[ 227  173   87 -457  361  -35   62   80   66   37  297 -175 -269  280
  377  -80 -168 -378  259 -174  449  -13 -110  -55   42   -6 -250  113
  237 -174  -89   93 -148  253 -165 -204  165  -82 -285  267 -270  326] : 1
[ 383  284 -479  -24  125 -231   41  338   -2  -74   26   17  376 -144
   28 -236  194 -170  -12  -62   19    5  177 -171 -221  -43  339  174
 -143  316 -244 -131  182 -258 -212  430  194 -185   32  118 -483 -306] : 2
[ 467   -4  377  138   35  156 -112 -195  135  129  107 -145  -85  298
   -4  274   14  -66  177   54  723   66 -400 -267   43 -333  -87  122
  334 -136 -190   95 -288  -89 -241 -252  -62  162 -107  228 -135  -81] : 10
[ 119   -2   68  409 -291   27  130  220  -38  143 -202   74   10   19
   15  177  106   44  -12  362  271  -23 -108 -158   22 -198  -48 -175
    0  110  -32   67  400  -47   15 -228  234  -53  114  -39  240  -93] : 10
[-239  -10  121   76 -256   85   87 -296  -81 -138 -197 -105  121   71
  -64 -155   83  -79 -118  -49 -413   94 -578  129  182   39 -135  240
 -308  150  -44   87  -71  -64  -64  200 -197   -3 -185  183  -42 -108] : 5
[ 412   26   34 -393 -394  360  -69  -45   81   94 -203   37 -247  168
  384 -254   33   49  252 -367 -410  258   40  385  255  134 -253 -166
  -88  -93  323 -536  -71  452 -252 -267 -114 -135 -220   71  -17  502] : 4
[-379  -56  486  206 -294  297   39  -12  396 -110  286 -181  354   38
   72  -21 -434   25  -19   50  141 -263 -189 -258  -14  -84   61 -273
  235  241   73 -208  -78  153 -195  -25  142   50  185  109 -225 -116] : 8
[ 269   95   81   37   75  -61  -10 -127  204  -26   24   -8 -251  396
  251 -113   11    9   28   22  -31 -129  105   59  127 -236 -277 -180
  117  -33   65  134 -220 -186   54 -200   96   71 -285  137   86   99] : 4
[-245   32  197   83 -210   36 -241  -60 -196   -8  -52  -85  -18  103
  -74  115    9  -37  -58   20  -21   -1 -607  -91  132  -91   36  346
 -133   67   42   86 -178   23  -44  -86 -233  147   -3  114  -93  -69] : 6
[ 413 -314  215   84 -155  139   26  205  196  336  141  -91  -50   41
   30 -469 -156 -108  207  343  289 -481 -131  146    8 -334  -62  -87
  535   29  105   86 -257 -198 -111 -240   30  191  174   37 -152 -127] : 7
[ 552  -28  108  -52  -21   60  181  136   82   29  264   62 -223  473
   49 -278 -233 -138   44   85  419  -77 -343  180  215 -453  -91  395
  226  -65 -279  457 -336  -74 -189 -421  240   90 -301  367  -76  279] : 0
[ 427   89 -379 -372   21  195   86  454  -39  345  266   95 -300  163
 -220  134  -70  -40  164   -8 -213 -122  155  243   82 -441   64  570
   40  155  -56  119   92 -223   22 -175  226  348 -258  378   26   -5] : 6
[ 304  -53  -26  208  -59   12  250 -313  446  252 -114   58 -329  151
 -269  -38   54  -33   91  224  -95 -337 -237  460   53  -11   83  214
  327  -51  153  -26 -254 -174 -224 -284   74   73 -126  456   65  285] : 6
[ 130  -70   -4  128   22  145 -119 -173  396  211 -219   19  -35  286
  116  354 -353 -507  -20    2  380  -95 -183  210 -198 -235  319  361
  -87  -19 -158  266  313   34 -308 -375   47  -24  -24  485   -1   70] : 5
[ 399   79  338   41 -208  179   73 -159   89  261  265 -152  366   -8
  -84 -374 -116  -92  -79  371  246  109 -118  -74  -29  -10  -48 -236
  156   55 -145 -134  -18  -37   30  -40   65   39  167 -114   83 -216] : 0
[ 399  234  443 -189  424  260  147  354  178  115  169    7   87  212
 -277  265  -37 -368 -121  221  231   66  113 -106  101  172  -78  -56
   86  128   35   -6 -124 -511  225  -94  188  201 -167   32 -165  -44] : 5
[ 404  364  215  -11  138  222  121  328  487  -23  -58  -85  451  177
   36  390 -286 -219 -271  -84  383   23    3 -335 -446  209    0 -152
  267 -130 -217   -1  227  -57 -272 -166   38 -104   24   -5 -190 -212] : 0
[-318   -7   -4  -37 -368 -103 -197 -216 -228  -25  -61 -125 -154   95
  337 -284   96 -233   17  -26 -112   40 -329   11  335  117 -121 -283
 -582   77  294 -130   57  380 -141  193  111 -365  -41  145  187   42] : 1
[-190  -30  125  -25 -284 -241 -132  -21 -270 -122  135  -14   52  108
  -95 -422  -95  -31   53  141 -253 -144 -364  -37  101 -224  125  140
 -415  183   50   68  -99  -57 -127  100  -24  -51 -103  143 -112 -133] : 9
[ 712   98  -62 -184   98   86 -205  122  244  247 -353  134  -49  320
   47 -235 -104 -230   40 -219  199 -209  407   98  -14 -167  312 -111
  132  230   48  -52  235 -180 -135 -208  325  -31 -169  366  174   42] : 10
[  68  -13 -177 -170   19  -35  250   39   30  241  283  150 -176 -295
 -399 -342  130  282  143  -45   19 -124  360  110 -114  -97 -197  266
  238  -18  -46   16   59  -25  159 -134  182  -42  -50  -38  177  -19] : 0
[ 417   42   21  194  132  222  157  149   46  543  116  -91  -53  253
  221  -63  -42 -296   63   72   55 -261 -290  233  235 -243 -133 -215
  201  209  210  135 -166   38 -266 -277  -14  109   29  332  131 -184] : 1
[ 461  312 -233  195  -51  -69 -326 -231 -152    2 -664    1  113  -13
  194  -20  215 -217 -116 -431   61 -103 -221 -177  -11  291   47 -352
 -125  117 -195 -383  259  -24   55  118 -162 -167  -21  182  146  -25] : 11
[ 530  117  213  186   31 -299  383 -147 -124  116  -25 -106   18  209
  -68  171  -58 -270   73  -82  293 -145 -454  218 -118 -305   89 -155
   15  127 -200   91 -487  -13  -46 -127   77  170 -103  395  -94  126] : 6
[ 298   85  261  -47   23  118  149  -42  314 -104 -124 -153 -123  242
   53  408 -236   93 -105  -14  281 -245  205 -207  -12  133 -237 -249
  565 -211  197    0   76  -31 -114 -328   37  420 -160  250  200  341] : 6
[-305   33   21 -209 -317  -79   38  184 -205 -118  194 -203  -80   59
 -120  186  -97   87  158  168 -116   95 -256 -121   14  -95 -161  303
  -75 -175   30 -112 -162   94 -167   41   46  320 -203  110   59  177] : 1
[ 219  -62 -118  -53  -11  204  211  -93  407  159  -77 -152 -212  306
   -2  458 -255 -293   -7  187   96  264 -250  183   51 -295 -249  336
  -52 -362  -76  101   29   82  114 -120  133 -146 -184  238  158   91] : 2
[-193 -127  -13 -185 -281   87  -65 -104 -106  105  100  -23  -93 -151
  -27 -386   -5  153  191  239 -121 -116   -2  329  234  -33  273  180
 -283  317  -91   58  143   32 -173  110   25   68  -31  151  -83   35] : 11
[ 767  194 -127  -82  -31 -120 -114  245    4  163 -219  142  214  223
  297  -64  -85 -333  -25   63 -299 -174   69  -69 -309 -306  389 -169
 -528  154   78   -8  -94  -28 -186   78   60 -342   50  111   32 -248] : 9
[ 307 -250  -10   51 -238  140  149   89   40  321  -48  -17   51   -5
   11 -531 -126  -36    0  260 -121 -351  198  153  -41 -205  149   24
  306  210 -100  -76  -57 -141 -104 -103  180  143  150  309   77 -218] : 2
[ -69   32  355  205  -35  246  -29  107  175  182  188 -296  -15  148
  -20  277  -88  -41   92  185  125  -39 -231 -110   75   57 -196 -141
  403  -15   24  143   -7 -121  113 -299 -243  265  208  -46 -164  143] : 9
[ 364   22 -305 -504  135 -111  133  -89  125  222  125   93 -394  -97
 -220 -403  294  129  143 -122  -68  -67  408  348  -21   78 -138  108
  223 -137  165  -71   91   50  -16 -252    6  -12 -163  170  161   96] : 0
[ -44   29  238   77 -194 -119 -179  -94 -295  164   25 -179  256   85
 -266 -164  -42 -133  144  -64 -192   89 -274 -118  129   -2   93  114
 -225  287  -97   11 -137 -105  -47  129 -177  114  -30  171 -152  -69] : 0
[ 899  473  -78 -345  153  174   71  369  309   39   71  123  176  183
   47  308 -286 -361 -246   44  173 -210  101    1   14   94   56  -28
  -31   10 -294  -36   26  -63 -352  -43   27 -114 -104   48    5 -296] : 1
[-123 -250  187   98   84  168  575    4   91   40  155 -129  156   58
  -92 -261   50  -51  -53  173 -244 -256 -147  306  -42 -294 -276   86
  128  224 -133  171 -357 -135  205 -230  159  272 -124   39   16  -50] : 3
[-102 -164  -45   -7 -300  -29 -233  -99  -77   12 -114  -67   16  -71
 -134 -226 -127  -32   71  -28 -169 -166 -132  188  -18 -134  300  208
 -554  100   77  313 -154 -121 -151  341  -26 -124  -34   86   43   67] : 8
[-158  -64  155 -210 -175   18  -90  -92  155   -6  133 -189    2  275
  -47  -49 -109   -5  120  -62 -294   31 -164 -124  189 -107  -76  286
 -365  -59  146  -86  -16   82 -139  107 -116  255 -249  205  -99  216] : 4
[  55 -140 -104 -101  341   93  512   60  255 -370  -52  236  -87  -19
 -243  165   94  248  -72 -246 -284  -17  245   -8 -153 -263 -155  360
  139  135   56  306 -217 -306  451  -87  335  203 -446  179 -154   45] : 3
[ 530  -89   84 -369  281  275  212 -172  157  134  143 -204 -242  106
 -135  408  -28 -291  379  161  478  -23 -177  227  296 -224  -37  237
  387   64 -212   26 -140   43 -201 -177 -126  166  -66  341 -130  124] : 10
[ -44   54  268   60  -27   14   63  488  259  145   98  336  -59  124
 -269  113 -278  127   -2  165  169 -201  249  -36  -79  -57  303  -82
   11  100   19 -173   -7 -250   16  -75  307  159 -181  318 -162 -100] : 8
[ 366   62  231  149  -15  176 -235  -27  629  -68 -171   44  436  510
  120  -70  -92 -412  -50  189  198 -122 -373 -131 -392 -614  172  134
  -92  162   90  118 -313 -186  177 -233   89 -210 -113    3 -257 -175] : 1
[ -21   -2  -56  151 -133  -90  -39   75 -171  -28   33 -105  287   77
  -47 -197 -156  -65 -123   89  -89   23 -214  -26   43  -11  -56   -4
 -330   12 -103   64   66 -129  -96  155   49  206 -134  -92   44  -96] : 7
[ 630   15   -5   -1  -92   72  285  348  132  220 -154  157 -328  173
 -381  242  -29   35 -102  141   23 -282  315  -54  208 -419   28  429
  168  105 -203   50  274 -423  -76 -200  170  272   32  352  243 -120] : 3
[-363  -80  218  173 -525  169 -100  243  -83  331 -105  -81   12  -72
    7   92   16  108  224   93 -254  135 -296 -136  236 -111  130  181
 -312  338  -40   31  190   20  -72  179 -222   41  160  299 -140 -250] : 4
[ -48 -142  231  185 -357   51   15 -175   37 -127  -60  -93  212  178
  -95 -196  -48  -39   -1  183 -144    2 -572  -53   73  -72   41  115
 -368   11 -102   49  -81   -2 -241   30  -88  -49 -124   93   37   16] : 10
[ 367   99  319 -173   75  474  243  179  138    4  189   82 -381  327
  158  396 -234 -365   75   40  211 -268 -247    1  148 -272 -303  217
  808    4   83   94 -222 -254 -111 -510  225  179 -211  559   31  186] : 9
[ 286   33  -58 -191  223  280  177  318  525  397  178 -157 -325  131
 -260  537 -225   15  366 -111   85 -263  421  183   89 -306  -89  129
  -40  -23 -196  -80  164 -273 -154  128   66  297  -51   71   25   23] : 8
[ -96   36   67 -160 -135  -40  -94 -112 -201   18  210 -204   12  172
 -110   34 -155   42   88  115 -170 -163 -155  115  387  -32   62   74
 -335   30  -98  -51  -37  -20 -255  239 -145  217 -279  136  133  145] : 2
[  21   14  191  233 -312 -141  -42   36 -137  -14 -176   51 -226  318
  434  200 -121 -138   53   63  125  159  -65   72  274 -379 -146 -473
 -359  -87  110   29  -28  -56  129  194   50 -202  -90  168  468  142] : 7
[  16   60  -96  163 -156 -141   28 -101 -225  -89   72  -48    0  282
 -120  -30  196   69   22  194 -289   49 -338  -21   -3 -384 -100  320
 -251   71  -58  184 -267 -188   89  -37  -29  240 -246   85    1   60] : 1
[ -49 -149  211   33  -78   81  -34 -194 -170  -64  -49 -154  300  200
 -235 -168 -108  -77   32  -99 -106   92 -157 -137   57   18   56  269
 -455   65  -32   23   96 -107 -235  134 -109   82 -268  192  -40  179] : 6
[ -38  -71  -60   62 -226 -182  -45   67 -258 -114  -80  125  -21 -285
 -271 -143  110  211   36  165 -121   62 -133  -68   97   97  259  173
  -80  132    6   -8  -13 -156  -58  224   65 -130  -20   78 -197 -222] : 10
[-205  100   10 -178    7   68  -94   42  -84  315  205 -365 -312  180
  211  557 -147  285  208  312  281 -310  110    9  203 -209 -185  -52
  299 -101 -204   63 -445  330  -40  340 -151  458   41  -61 -104   14] : 1
[ 421   -2  198  -11  198  257  204  264  142   73   47 -134   12  339
  150  681 -147 -224  108  327  -78   57  -29 -409 -101  -20 -134 -132
  242 -115  173   78   23  -49 -370 -511   35  214  -80  313  103  -49] : 8
[ -87   54  154  148 -146 -232   84 -200 -141   65  124 -119  335  255
 -206 -547 -174 -174 -124  237 -174 -152 -396  153   22 -160  122  171
 -455   95 -113  -34  -72  -40 -282  187   43  -46 -138   98  -46   50] : 11
[ 418   68 -422 -231  281  264  -95  258  208  -61 -287  191  519    8
  247  108   16 -360 -110 -362 -179  209  260   21 -534   50  347  250
 -622  181 -281   47  157 -149    2   23  150   31 -381  164 -154 -192] : 10
[ 113   84   -8  279 -275 -112 -126 -129 -130  373 -337  -55  -88  124
  324  428  117 -277  131   54  -86  214 -324  132    7 -246   32 -128
 -469    9  101    8  -67  222 -200   42 -152 -308  120  117  226 -226] : 1
[ -93  208  -50   84  -29  -48   70   32   70   27  157 -125 -321  156
   50  389   14  267   -2  200   60 -217 -208  -66  283  -21 -187 -109
  683  -68  -12   82 -324  -67   64   12  218  345 -136  174  146   40] : 7
[ 229   19  170  206   13 -105   40   99  -85  218 -289   69 -145  476
  -94  199  148 -139 -160  152   62  -82   61  146  106 -482   47   35
 -214   45   99  182  166 -259  219 -225  -49  -33  -16   98  339  110] : 6
[ 289  139  -80 -124   -6  -12  355  -72  226  159  -20   -7   83  -16
 -473 -182  321  101 -125 -166   88  -47  177  221 -117  -68  -87  288
  297  -14   22   16  135 -109  -50 -248  -11    9 -121  206  236  165] : 4
[ -79   48  135  129 -127  -67 -203   60 -100   94 -154 -315  -47  231
  324  303  110 -141  -13  140  155 -129 -161 -222  144   36 -174 -475
   32 -245   72 -115  256  -61  -10   -6   22    3  -42  -76  439   70] : 4
[ 709   84   15   98  197  -62  155  194  288   36  -56  -76  204  392
    9 -136   16 -311   69  161   92 -215 -258  -71  -52 -213  -84  -29
  632   73 -148  198  197 -359 -114 -435  125  146 -179  103 -157  -63] : 10
[  30   99   -5  -75   99 -207  -70  -42 -170   54   30   57 -122 -118
 -170  162   87   11  181 -274   20  -48  150   99   25  -73   75  -11
  211  136  102  126   82 -180  235  -16  -41   20  -87   73   56  109] : 6
[  14   90   71   15  -42  -76  -67  -89   10   19  -22  -73  -31  216
 -126   96  -19 -130   31  213 -198  -25 -331  110  115 -145 -126   82
 -453 -115  -70   51 -134 -132  -23  107 -237  112  -71 -125  310   85] : 11
[-119  -27   32   46  -57  271   99  140 -244   43  199 -390  111   56
  257  325 -149 -126  122   61  -66   83 -200 -134  -18   99 -192 -254
 -157 -233 -244 -113  123   35 -273  143   30   30   -2 -106  359  116] : 5
[ -10  -72  -26 -216 -347  -79 -155  206 -579   11  186  -94 -317 -148
  386 -109   26  179  366   24   40  -65   74 -122  261 -182  -16 -130
 -252  190  -53   78 -184  160  -69  146  149   41  -42  121  138   50] : 6
[ 200 -207   84 -408  127  390 -544 -264 -361  673    1 -252 -373   20
   -7  -77  -17 -247  316 -226  250 -212  544  259  221  117   21  371
   -4  -19  194  182  -69 -113  -92  162 -139  161 -149  244  -98  531] : 11
[ -13   73  -14 -220   29  -78    6  104  -44  125  213  143   28 -117
 -258 -351   -1   10   13 -401   33  -17  150  180  -65   71  -83  124
  133   -1  120   71   24  -84   43   44   85  -84 -225   60  -34  -25] : 6
[ 308  181  -17  213 -217   66 -229  478 -329  225 -223   88 -146  290
  249   -8  122 -158 -147   55   43    0  -83 -174  130 -151 -262  -54
 -266  -38   -6  177  123 -260  180 -272    4   24 -137   83  408   49] : 2
[ 412  -25  -82 -200  547   33  470  194  196  128  -14  -14   43  149
 -212   48  108 -157   22 -100 -147 -132  305  231 -129 -194 -114  237
 -186  124    2  273  139 -317   38 -276  171   77 -408  119  -37  -15] : 5
[ 340   79  335  196  178  215  113  157   67  130    2 -147 -179  196
   37  163   40   50   47  152  296 -164  -69 -141  231 -164 -419 -309
  352   66  -93   38  -81 -442  390 -142  -61  422 -163   42  -56  -25] : 3
[ 482  163 -120  182  187 -202  230   92  240  174  -89  -93 -216  429
   38  463  123  -85  -72  308  359 -118  192  -27 -122 -386   51  -21
  244 -121 -267  175  291 -260   36 -395   93  230   -4  331  207   55] : 9
[ 434  149    5 -191   90  112   14  135  154  195 -202   76   66   24
  -62   69 -118 -224 -144 -173  261  -85  257  104   -7  216  116 -104
  305   58   59 -159  410   50 -339  -73   97 -122   74  129 -191 -146] : 11
[ 567   13 -124   -4   70  -52    9  136  131  420 -209  -85 -216  378
  -81  403 -131 -102   33  136   79  -65   71   73  -35 -140  -23  134
  178 -304  137  116  113  -62 -289 -314   33  365 -201  339  145  147] : 11
[-148  253 -157  -53 -175  123 -474  538  -49  376  -32 -218  132 -131
  227  513 -113  187   75 -117 -185  131  237 -452 -236  -59 -219    0
  186 -207 -300  -76  324   97   87  257 -380  129  458 -590   80 -532] : 11
[ 249  -34 -228 -428   33  -65  208  -71  131   76  298  107  -78  -82
 -345 -480    9  213  116 -373 -203 -113  496  294  -87  -17 -134  115
 -213 -100  113   29 -244   60  127    7   64    3 -406  232  249  344] : 9
[-176  -56   29 -242  125  -75  189 -204 -136  326  222 -138 -125 -156
  -41 -655 -199  116  128  321  -23 -308  481  534  281   75  163 -155
 -340  242  126  -94  303  388 -322   28  164 -173  132 -175  162  298] : 3
[ 197  231   -2 -154  225  160  150  447  216  -90  -97    8   99   80
 -196  177 -285   -1  -20   69  135 -179   18  -67 -129   67   80   69
  674   76 -147 -260  158  -71 -133 -292  201  288  119 -132 -134   68] : 7
[-242  -12 -164   14  -57  -22 -197   18  -97   79   52 -264  168  140
  -85  -78  -28 -187   -5   16 -187  -48 -246  -22 -187  -99 -175  382
 -494 -129  -63    1  -47 -109  -48  232  -85  221 -193 -122 -252   29] : 4
[-227  227  215  249   99  -67 -246  321 -272  261  140  119  179   28
   38  298 -309  286  327  171  -55 -228   21 -290 -152  162  459 -491
  378  225   62 -230   97  -83 -201  241  104  457  -25   -4 -245  -17] : 5
[ 415   41  -98  147 -183  -69   -1   54  -83  111 -299   57 -259  427
  145  219   89 -375 -217  -60   88  -15  -72  167  148 -282 -306   35
 -384 -236   72  194    4   37 -176 -179  -40 -187  -40  103  466  174] : 10
[ 396  210   53  371 -354 -224 -120  331 -384  273 -369  330 -189   41
  295  206  -36  -95   32   82  216   43 -224 -184  175 -133  -80 -237
 -150  -30   29   47  239  -50 -128  -68  191 -144  -51   77  409 -141] : 7
[-340  -73   66  -72  -29  181  292  -78  316  -38  119 -183 -129  -99
  175  -19   88   47   17 -137 -116   64 -314  140   54  -83 -138   16
  288  110  -92   58 -402   42  514  149  208  -35  -76  258 -157  -94] : 10
[ -21  104  274 -171   -1  -68 -183   -5 -341  -44   89 -234    4  367
  -13  -26 -268  -12   34  155 -171 -117 -267  107  399   82   22   52
 -180  -73  -29   -4  -99  -75 -312  162  -35  324 -390  -94  -86  356] : 3
[ 303   33 -318 -163  -22   -8   -6   -4 -186  -55  -34  168 -289 -267
  -61 -255  262   -3   19 -272  160  158   69  264    0  145 -193  122
  132 -117  104  136 -231 -117  173 -170   10  -30 -150  169  310  243] : 6
[ 408  131  -18 -141  110  212  265   37  131  251  222 -261  -54  127
   47  344   74 -468   28   37   95  -54 -242  180  107 -211 -291  -63
 -255   54  -49  106   68   87 -205 -222  -94 -269   72   82  106 -214] : 4
[-163    4   67  168  -28  -31  287  340  161   23  -36  257 -135 -156
  -59 -255  -47  215 -166 -188  -83 -293  -14  187   60 -267 -277  139
  775  300  225  461 -325 -192  588 -319  298  130 -156  170 -142 -144] : 3
[-122  194  306  197 -535  -22 -330   86  119  364 -176 -162 -219  266
  548  313  -85 -261  199  140  145  179 -476   44  252   21 -173 -596
  -39 -145  166 -214  204  374 -236 -177  -77 -249  219    9  296   -7] : 11
[ 454   66  -78   66 -177   94 -308  160  -83  422 -195  -64  -41   40
  316  -57  215 -140  196   -6  122   75   89 -229   56 -123 -115 -362
 -429  139   45   43  480   -1  150  -25 -154  -95  113   15  177 -156] : 11
[-179  -15   60 -254 -103   76   90  -32   73 -288  178 -107  144  -73
  252  186  -76  237 -122 -284 -174   79  348 -190 -156 -103 -126   49
   52   31  -41  133 -236  120  309   88  169  216 -163  -52 -138   29] : 4
[-554  -59  -56 -145    1  330 -192 -446  191 -142  -69 -146 -326  -53
  284  300   80 -197 -212   62  -30   13 -358   13  134  518   -5  -23
 -131 -280  122 -390  381  426 -187 -159 -169 -158  253   42  138   94] : 4
[ 422  111  -71   46 -111   27  261  268  220  198  220  176  192  -44
 -152 -597   84 -248  164   55  -33  -78   24  107 -242 -241  301  104
 -131  400  -68 -181  189 -330 -260  -74  325 -170   67  379 -164 -176] : 9
